Below are the code and all the weights of a small trained network. Each question names an input and a class and asks about switching units off, where a switched-off unit gives its printed mean instead of its output.

import numpy as np


def w(rows, s, z=0):
    codes = np.array(rows[::2]) - 128.0
    scale = np.full(codes.shape[1], s)
    scale[-1] = z or s
    return codes * scale


def f(y):
    return np.maximum(y, 0)


def log_softmax(a):
    a = a - a.max(-1, keepdims=True)
    return a - np.log(np.exp(a).sum(-1, keepdims=True))


def net(x, mask):
    res = np.array(x, float).reshape(1, 7) / 4 @ E
    y = f(res @ A[0][:, :-1].T + A[0][:, -1])
    res = res + np.where(mask, y, B[0][:, -1]) @ B[0][:, :-1]
    return log_softmax(res[-1] @ U[:, :-1].T + U[:, -1])


A, B = {}, {}
E = w([
[233,112,204],'x0',
[129,127,129],'x1',
[128,127,128],'x2',
[59,168,234],'x3',
[163,254,109],'x4',
[128,128,128],'x5',
[129,128,128],'x6',
],0.0062)
A[0] = w([
[176,103,63,177],'neuron 1',
[76,170,202,176],'neuron 2',
[250,137,215,22],'neuron 3',
[155,122,148,19],'neuron 4',
[83,141,191,156],'neuron 5',
[165,121,153,4],'neuron 6',
[36,145,53,59],'neuron 7',
[91,133,211,143],'neuron 8',
[142,114,103,159],'neuron 9',
[187,88,39,176],'neuron 10',
[106,34,131,2],'neuron 11',
[168,111,68,193],'neuron 12',
[97,142,188,155],'neuron 13',
[51,148,98,58],'neuron 14',
[162,122,160,37],'neuron 15',
[105,56,133,41],'neuron 16',
[121,124,139,118],'neuron 17',
[93,23,139,59],'neuron 18',
[188,104,60,194],'neuron 19',
[114,206,80,94],'neuron 20',
[66,158,92,35],'neuron 21',
[133,124,92,167],'neuron 22',
[82,149,88,91],'neuron 23',
[184,247,108,75],'neuron 24',
[146,189,117,114],'neuron 25',
],0.012,0.0008)
B[0] = w([
[101,175,162,220],'neuron 1',
[116,209,143,212],'neuron 2',
[75,3,148,238],'neuron 3',
[106,99,125,149],'neuron 4',
[119,188,143,195],'neuron 5',
[102,89,130,157],'neuron 6',
[96,43,176,233],'neuron 7',
[102,183,149,202],'neuron 8',
[118,148,131,163],'neuron 9',
[87,193,164,249],'neuron 10',
[194,136,72,217],'neuron 11',
[104,172,157,210],'neuron 12',
[110,178,137,186],'neuron 13',
[106,80,154,199],'neuron 14',
[106,90,143,159],'neuron 15',
[176,132,77,198],'neuron 16',
[126,132,128,139],'neuron 17',
[204,134,59,235],'neuron 18',
[92,177,169,231],'neuron 19',
[171,108,85,212],'neuron 20',
[111,85,147,192],'neuron 21',
[124,142,151,167],'neuron 22',
[120,81,141,185],'neuron 23',
[216,141,47,253],'neuron 24',
[176,138,88,190],'neuron 25',
],0.022,0.0057)
U = w([
[67,254,185,88],'0',
[229,135,47,63],'1',
[70,30,170,254],'2',
],0.0091,0.0003)

Each question gives the input, the list of numbers given to net, and the class t.
The units are the neurons (one row each of A and B). Each row of codes is followed by its name. A weight is (code - 128) times the scale printed after its matrix; where a second scale follows, it is the last column's (A, B and U).
mask holds one flag per neuron, in row order. A switched-off neuron (its flag False) gives its mean, the last column of its row in B, instead of its output. The means were averaged over made-up inputs and are rounded, as every weight is.
A unit's drop is (log p(t) with every unit on - log p(t) with that unit switched off) / (log p(t) with every unit on - log p(t) with every unit switched off).
The circuit of an input: a set's keep is (log p(t) with only the set's units on - log p(t) with every unit switched off) / (log p(t) with every unit on - log p(t) with every unit switched off). Starting from the 12 units with the biggest drops (on a tie, the unit counted first), units are removed one at a time, each time the one whose removal leaves the highest keep (on an exact tie, the one counted first), for as long as the keep stays at least 0.8.
circuit, biggest first: the units of the circuit, biggest drop first
k most important neurons: the k neurons with the biggest drops, biggest first
drop of u: that unit's drop, to one decimal
input [-7,1,3,5,5,-2,1], class 2: circuit, biggest first	[neuron 7]
input [-7,1,-8,-2,-8,-6,7], class 1: 3 most important neurons	[neuron 18; neuron 11; neuron 16]
input [-6,-6,-6,-2,-8,-7,-2], class 1: 2 most important neurons	[neuron 18; neuron 11]
input [-7,7,6,4,-7,7,0], class 1: 4 most important neurons	[neuron 18; neuron 11; neuron 3; neuron 16]
input [-8,3,-2,7,3,3,0], class 2: 2 most important neurons	[neuron 7; neuron 14]
input [6,3,2,5,-6,3,7], class 1: 3 most important neurons	[neuron 18; neuron 7; neuron 11]
input [-7,4,0,-7,5,-7,-8], class 0: 3 most important neurons	[neuron 10; neuron 3; neuron 19]
input [-6,7,6,-7,-3,5,-6], class 0: 2 most important neurons	[neuron 10; neuron 3]
input [6,-1,0,-8,-8,1,4], class 0: 2 most important neurons	[neuron 10; neuron 19]
input [5,8,-6,1,8,-4,3], class 1: drop of neuron 24	1.3
input [-8,-1,-1,3,-4,6,6], class 2: drop of neuron 7	0.1
input [4,-8,5,-6,-5,-3,-2], class 0: drop of neuron 24	0.2
